Below are the code and all the weights of a small trained network. Each question names an input and a class and asks about switching units off, where a switched-off unit gives its printed mean instead of its output.

import numpy as np


def w(rows, s, z=0):
    codes = np.array(rows[::2]) - 128.0
    scale = np.full(codes.shape[1], s)
    scale[-1] = z or s
    return codes * scale


def norm(h):
    return h / np.sqrt((h * h).mean(-1, keepdims=True) + 1e-5)


def f(y):
    return np.maximum(y, 0)


def log_softmax(a):
    a = a - a.max(-1, keepdims=True)
    return a - np.log(np.exp(a).sum(-1, keepdims=True))


def net(x, mask):
    res = np.array(x, float).reshape(1, 5) / 4 @ E
    u = 0
    for l in range(4):
        y = f(norm(res) @ A[l][:, :-1].T + A[l][:, -1])
        res = res + np.where(mask[u : u + 9], y, B[l][:, -1]) @ B[l][:, :-1]
        u += 9
    return log_softmax(norm(res)[-1] @ U[:, :-1].T + U[:, -1])


A, B = {}, {}
E = w([
[92,167,136,3,105,134],'x0',
[120,227,174,104,246,105],'x1',
[100,211,151,147,106,73],'x2',
[144,86,118,98,136,16],'x3',
[227,154,37,144,103,155],'x4',
],0.0083)
A[0] = w([
[90,76,128,2,122,164,2],'L0N0',
[150,51,99,150,155,130,165],'L0N1',
[157,100,158,48,37,162,56],'L0N2',
[155,141,57,165,112,153,95],'L0N3',
[153,177,132,131,165,98,80],'L0N4',
[193,102,73,83,112,53,53],'L0N5',
[139,83,152,140,67,67,112],'L0N6',
[143,102,33,142,162,112,80],'L0N7',
[89,61,185,127,140,49,92],'L0N8',
],0.0089,0.0048)
B[0] = w([
[63,9,92,28,168,217,209],'L0N0',
[99,254,170,141,68,94,254],'L0N1',
[142,137,143,180,231,148,220],'L0N2',
[105,64,134,161,131,158,217],'L0N3',
[129,117,170,72,117,187,188],'L0N4',
[166,170,28,61,160,66,211],'L0N5',
[183,122,209,116,155,72,225],'L0N6',
[89,178,95,161,142,130,187],'L0N7',
[188,122,190,55,112,55,250],'L0N8',
],0.0059,0.0037)
A[1] = w([
[59,61,89,48,137,148,75],'L1N0',
[126,164,161,67,87,107,200],'L1N1',
[2,129,101,51,129,194,193],'L1N2',
[147,64,178,56,208,120,223],'L1N3',
[145,196,83,91,92,115,127],'L1N4',
[128,113,53,144,121,7,198],'L1N5',
[93,170,133,70,156,154,222],'L1N6',
[131,220,157,121,39,113,5],'L1N7',
[57,222,105,245,183,179,133],'L1N8',
],0.009,0.0024)
B[1] = w([
[33,155,115,41,86,168,200],'L1N0',
[55,163,255,169,102,69,209],'L1N1',
[82,116,127,111,141,192,241],'L1N2',
[151,128,153,81,84,174,253],'L1N3',
[66,154,85,165,165,116,189],'L1N4',
[118,52,131,105,146,112,229],'L1N5',
[70,164,98,101,125,172,221],'L1N6',
[64,173,82,245,127,110,162],'L1N7',
[166,113,157,174,158,91,243],'L1N8',
],0.0091,0.0058)
A[2] = w([
[127,115,192,145,141,137,218],'L2N0',
[137,110,7,94,157,93,127],'L2N1',
[100,148,142,56,192,154,45],'L2N2',
[147,121,70,154,192,97,129],'L2N3',
[104,84,102,159,107,157,47],'L2N4',
[159,133,135,137,156,132,70],'L2N5',
[118,88,130,161,111,172,86],'L2N6',
[118,106,115,242,126,95,191],'L2N7',
[162,123,17,105,130,70,3],'L2N8',
],0.013,0.0034)
B[2] = w([
[235,122,22,162,147,135,217],'L2N0',
[64,2,128,148,142,143,181],'L2N1',
[165,131,188,110,134,175,208],'L2N2',
[119,76,120,164,158,153,182],'L2N3',
[126,183,111,122,67,79,159],'L2N4',
[154,65,108,165,95,107,143],'L2N5',
[174,191,106,117,19,111,169],'L2N6',
[128,130,118,82,115,192,254],'L2N7',
[92,81,90,167,142,154,168],'L2N8',
],0.0095,0.0083)
A[3] = w([
[98,176,153,66,178,121,10],'L3N0',
[77,215,50,149,109,165,42],'L3N1',
[106,91,25,71,97,118,151],'L3N2',
[76,71,41,86,151,72,203],'L3N3',
[127,194,176,87,204,168,5],'L3N4',
[137,85,168,107,92,2,43],'L3N5',
[154,193,154,108,156,101,117],'L3N6',
[66,167,113,214,113,235,188],'L3N7',
[127,114,171,78,171,64,113],'L3N8',
],0.01,0.0032)
B[3] = w([
[166,141,143,193,148,179,166],'L3N0',
[88,151,165,121,92,51,175],'L3N1',
[84,162,159,177,105,142,189],'L3N2',
[87,103,143,153,178,145,185],'L3N3',
[136,116,169,152,124,155,176],'L3N4',
[176,103,114,86,104,12,179],'L3N5',
[131,170,130,147,148,90,156],'L3N6',
[134,128,83,78,143,68,255],'L3N7',
[179,43,129,76,74,150,174],'L3N8',
],0.011,0.0083)
U = w([
[59,227,134,190,146,53,113],'0',
[65,6,79,210,138,126,169],'1',
[175,36,169,86,101,21,191],'2',
[156,141,69,170,10,110,165],'3',
[228,117,68,235,176,131,149],'4',
[61,113,160,39,99,196,194],'5',
[120,105,111,133,149,136,1],'6',
[196,168,228,152,186,168,101],'7',
],0.017,0.0052)

Each question gives the input, the list of numbers given to net, and the class t.
The units are the neurons (one row each of A and B). Each row of codes is followed by its name. A weight is (code - 128) times the scale printed after its matrix; where a second scale follows, it is the last column's (A, B and U).
mask holds one flag per neuron, layer by layer. A switched-off neuron (its flag False) gives its mean, the last column of its row in B, instead of its output. The means were averaged over made-up inputs and are rounded, as every weight is.
A unit's drop is (log p(t) with every unit on - log p(t) with that unit switched off) / (log p(t) with every unit on - log p(t) with every unit switched off).
The circuit of an input: a set's keep is (log p(t) with only the set's units on - log p(t) with every unit switched off) / (log p(t) with every unit on - log p(t) with every unit switched off). Starting from the 12 units with the biggest drops (on a tie, the unit counted first), units are removed one at a time, each time the one whose removal leaves the highest keep (on an exact tie, the one counted first), for as long as the keep stays at least 0.8.
units of the circuit, in order: the units of the circuit, biggest drop first
k most important neurons: the k neurons with the biggest drops, biggest first
top k neurons in layer l: the k neurons of layer l with the biggest drops, biggest first
drop when u is switched off: that unit's drop, to one decimal
input [-4,-1,-4,-8,6], class 3: units of the circuit, in order => (L2N6)
input [-5,8,-3,-6,-3], class 4: units of the circuit, in order => (L2N0, L1N8)
input [-4,8,5,-7,5], class 4: 2 most important neurons => (L1N8, L0N1)
input [6,8,4,2,-4], class 7: units of the circuit, in order => (L3N0, L2N2)
input [-6,5,-8,-8,-6], class 4: units of the circuit, in order => (L2N0, L1N8)
input [-1,-2,6,-6,-1], class 0: 2 most important neurons => (L1N7, L3N1)
input [8,7,5,0,0], class 0: top 2 neurons in layer 2 => (L2N7, L2N1)
input [3,-5,-4,-7,2], class 3: top 3 neurons in layer 2 => (L2N6, L2N4, L2N7)
input [6,-5,8,-1,8], class 1: 3 most important neurons => (L0N1, L2N1, L0N5)
input [-3,7,4,0,-1], class 7: 2 most important neurons => (L0N1, L0N4)
input [7,-4,0,7,-5], class 5: 2 most important neurons => (L0N0, L1N0)
input [-8,-3,7,-4,-2], class 4: 2 most important neurons => (L1N8, L1N0)
input [4,7,-3,1,3], class 7: 2 most important neurons => (L3N0, L2N2)
input [-8,7,-7,-1,-5], class 4: units of the circuit, in order => (L2N0)
input [-1,8,8,-3,-7], class 7: top 2 neurons in layer 3 => (L3N4, L3N0)
input [6,8,-3,-2,7], class 7: top 2 neurons in layer 2 => (L2N2, L2N7)
input [5,-7,-1,-3,6], class 1: 4 most important neurons => (L1N1, L2N1, L1N3, L3N3)
input [2,-4,6,-4,-8], class 0: 2 most important neurons => (L1N7, L0N0)
input [-7,-8,7,-1,-5], class 3: top 2 neurons in layer 2 => (L2N7, L2N0)
input [-6,0,8,1,2], class 4: most important neuron => (L2N1)
input [-8,-6,-1,-3,7], class 3: drop when L2N4 is switched off => 0.1
input [-8,-1,8,1,-6], class 2: drop when L0N8 is switched off => 0.7
input [6,-5,-8,7,-3], class 5: drop when L0N0 is switched off => 0.6
input [-7,7,3,3,-1], class 4: drop when L2N0 is switched off => 0.3
